Below is a small trained network, with its code and all its weights. Each question gives an input and a target symbol and asks what happens when units are switched off, that is, made to give their printed mean instead of their output.

import numpy as np


def w(rows, s, z=0):
    codes = np.array(rows[::2]) - 128.0
    scale = np.full(codes.shape[1], s)
    scale[-1] = z or s
    return codes * scale


def f(y):
    return y / 2 * (1 + np.tanh(0.7978845608 * (y + 0.044715 * y**3)))


def softmax(a):
    e = np.exp(a - a.max(-1, keepdims=True))
    return e / e.sum(-1, keepdims=True)


def log_softmax(a):
    a = a - a.max(-1, keepdims=True)
    return a - np.log(np.exp(a).sum(-1, keepdims=True))


def net(x, mask):
    ids = ['αηθλξπσφω'.index(c) for c in x.split()]
    T = len(ids)
    res = E[ids] + P[:T]
    r = res
    for j in range(3):
        rows = slice(2 * j, 2 * j + 2)
        q, k, v = (r @ M[0][rows].T for M in (Q, K, V))
        z = softmax(np.where(np.tri(T) > 0, q @ k.T / 2**0.5, -1e9)) @ v
        o = O[0][rows]
        res = res + np.where(mask[j], z, o[:, -1]) @ o[:, :-1]
    y = f(res @ A[0][:, :-1].T + A[0][:, -1])
    res = res + np.where(mask[3:11], y, B[0][:, -1]) @ B[0][:, :-1]
    return log_softmax(res[-1] @ U[:, :-1].T + U[:, -1])


Q, K, V, O, A, B = {}, {}, {}, {}, {}, {}
E = w([
[90,156,151,150],'α',
[96,46,126,134],'η',
[203,166,94,161],'θ',
[118,107,212,8],'λ',
[179,130,132,90],'ξ',
[181,131,38,121],'π',
[171,103,166,204],'σ',
[134,101,118,84],'φ',
[112,99,58,156],'ω',
],0.016)
P = w([
[113,67,74,107],'0',
[133,166,121,101],'1',
[68,111,62,200],'2',
[93,176,84,109],'3',
[87,106,135,175],'4',
[61,189,61,116],'5',
[4,94,138,158],'6',
[134,174,92,101],'7',
[63,83,174,122],'8',
],0.012)
Q[0] = w([
[201,101,85,148],'H0',
[233,156,71,246],'H0',
[132,170,245,70],'H1',
[187,2,152,117],'H1',
[122,247,223,55],'H2',
[113,129,80,162],'H2',
],0.0084)
K[0] = w([
[145,82,104,144],'H0',
[249,147,122,215],'H0',
[94,105,159,79],'H1',
[156,80,161,104],'H1',
[161,79,80,203],'H2',
[65,85,133,185],'H2',
],0.013)
V[0] = w([
[23,254,185,124],'H0',
[141,110,52,128],'H0',
[178,123,176,109],'H1',
[94,172,140,114],'H1',
[112,75,142,120],'H2',
[74,112,167,115],'H2',
],0.0092)
O[0] = w([
[166,127,254,111,8],'H0',
[226,90,148,83,254],'H0',
[32,194,76,189,14],'H1',
[139,165,206,168,91],'H1',
[105,169,124,74,136],'H2',
[135,96,34,171,96],'H2',
],0.0077,0.0047)
A[0] = w([
[237,85,186,158,226],'N0',
[177,254,174,178,236],'N1',
[207,171,39,113,23],'N2',
[194,127,35,174,72],'N3',
[165,230,153,77,116],'N4',
[116,66,227,107,96],'N5',
[145,162,124,35,3],'N6',
[104,119,218,84,92],'N7',
],0.0099,0.0043)
B[0] = w([
[48,112,23,181,174],'N0',
[226,109,186,228,153],'N1',
[62,255,160,143,229],'N2',
[17,165,206,197,254],'N3',
[221,118,220,40,146],'N4',
[28,183,87,203,150],'N5',
[76,158,168,82,132],'N6',
[44,60,99,170,145],'N7',
],0.0072,0.0082)
U = w([
[49,125,57,140,232],'α',
[97,77,97,197,126],'η',
[76,123,83,147,77],'θ',
[147,10,52,97,99],'λ',
[160,188,165,164,17],'ξ',
[110,129,100,57,56],'π',
[78,122,177,105,2],'σ',
[154,166,129,44,98],'φ',
[151,96,188,151,104],'ω',
],0.012,0.0063)

Each question gives the input, a string of symbols that net reads in full, and the target symbol t.
The units are the heads (2 rows each of Q, K, V and O) and the neurons (one row each of A and B). Each row of codes is followed by its name. A weight is (code - 128) times the scale printed after its matrix; where a second scale follows, it is the last column's (O, A, B and U).
mask holds one flag per unit, heads first, then neurons. A switched-off unit (its flag False) gives its mean, the last column of its rows in O or B, instead of its output. The means were averaged over made-up inputs and are rounded, as every weight is.
A unit's drop is (log p(t) with every unit on - log p(t) with that unit switched off) / (log p(t) with every unit on - log p(t) with every unit switched off).
The circuit of an input: a set's keep is (log p(t) with only the set's units on - log p(t) with every unit switched off) / (log p(t) with every unit on - log p(t) with every unit switched off). Starting from all 11 units, units are removed one at a time, each time the one whose removal leaves the highest keep (on an exact tie, the one counted first), for as long as the keep stays at least 0.8.
circuit, biggest first: the units of the circuit, biggest drop first
k most important neurons: the k neurons with the biggest drops, biggest first
heads that matter: for each layer, one digit per head in row order, 1 if its drop is at least 0.15 and else 0, layers parted by /
drop of u: that unit's drop, to one decimal
input ω θ ω ω α θ π η ω, target λ: circuit, biggest first	(N2; N3)
input ω ξ λ η, target λ: circuit, biggest first	(N2; N3)
input λ ω ω ω ξ θ, target ξ: 2 most important neurons	(N1; N2)
input θ ω θ ω ω λ, target σ: 3 most important neurons	(N4; N7; N5)
input ω λ ω ξ ω ξ, target φ: heads that matter	000
input σ ξ λ λ, target σ: 4 most important neurons	(N7; N4; N5; N6)
input ω α θ η ξ ξ π π σ, target α: 4 most important neurons	(N0; N5; N1; N4)
input ξ φ φ α ω θ ξ α, target ω: 2 most important neurons	(N1; N2)
input θ α θ ω ω ω α, target η: heads that matter	100
input ω α ω ω ω η λ, target α: drop of N7	0.6
input ξ ω ω α ω θ θ η α, target η: drop of N7	0.3
input θ ω ξ σ ξ α, target ω: drop of N1	0.2
input θ θ ω ω φ θ α η, target λ: drop of N3	0.7
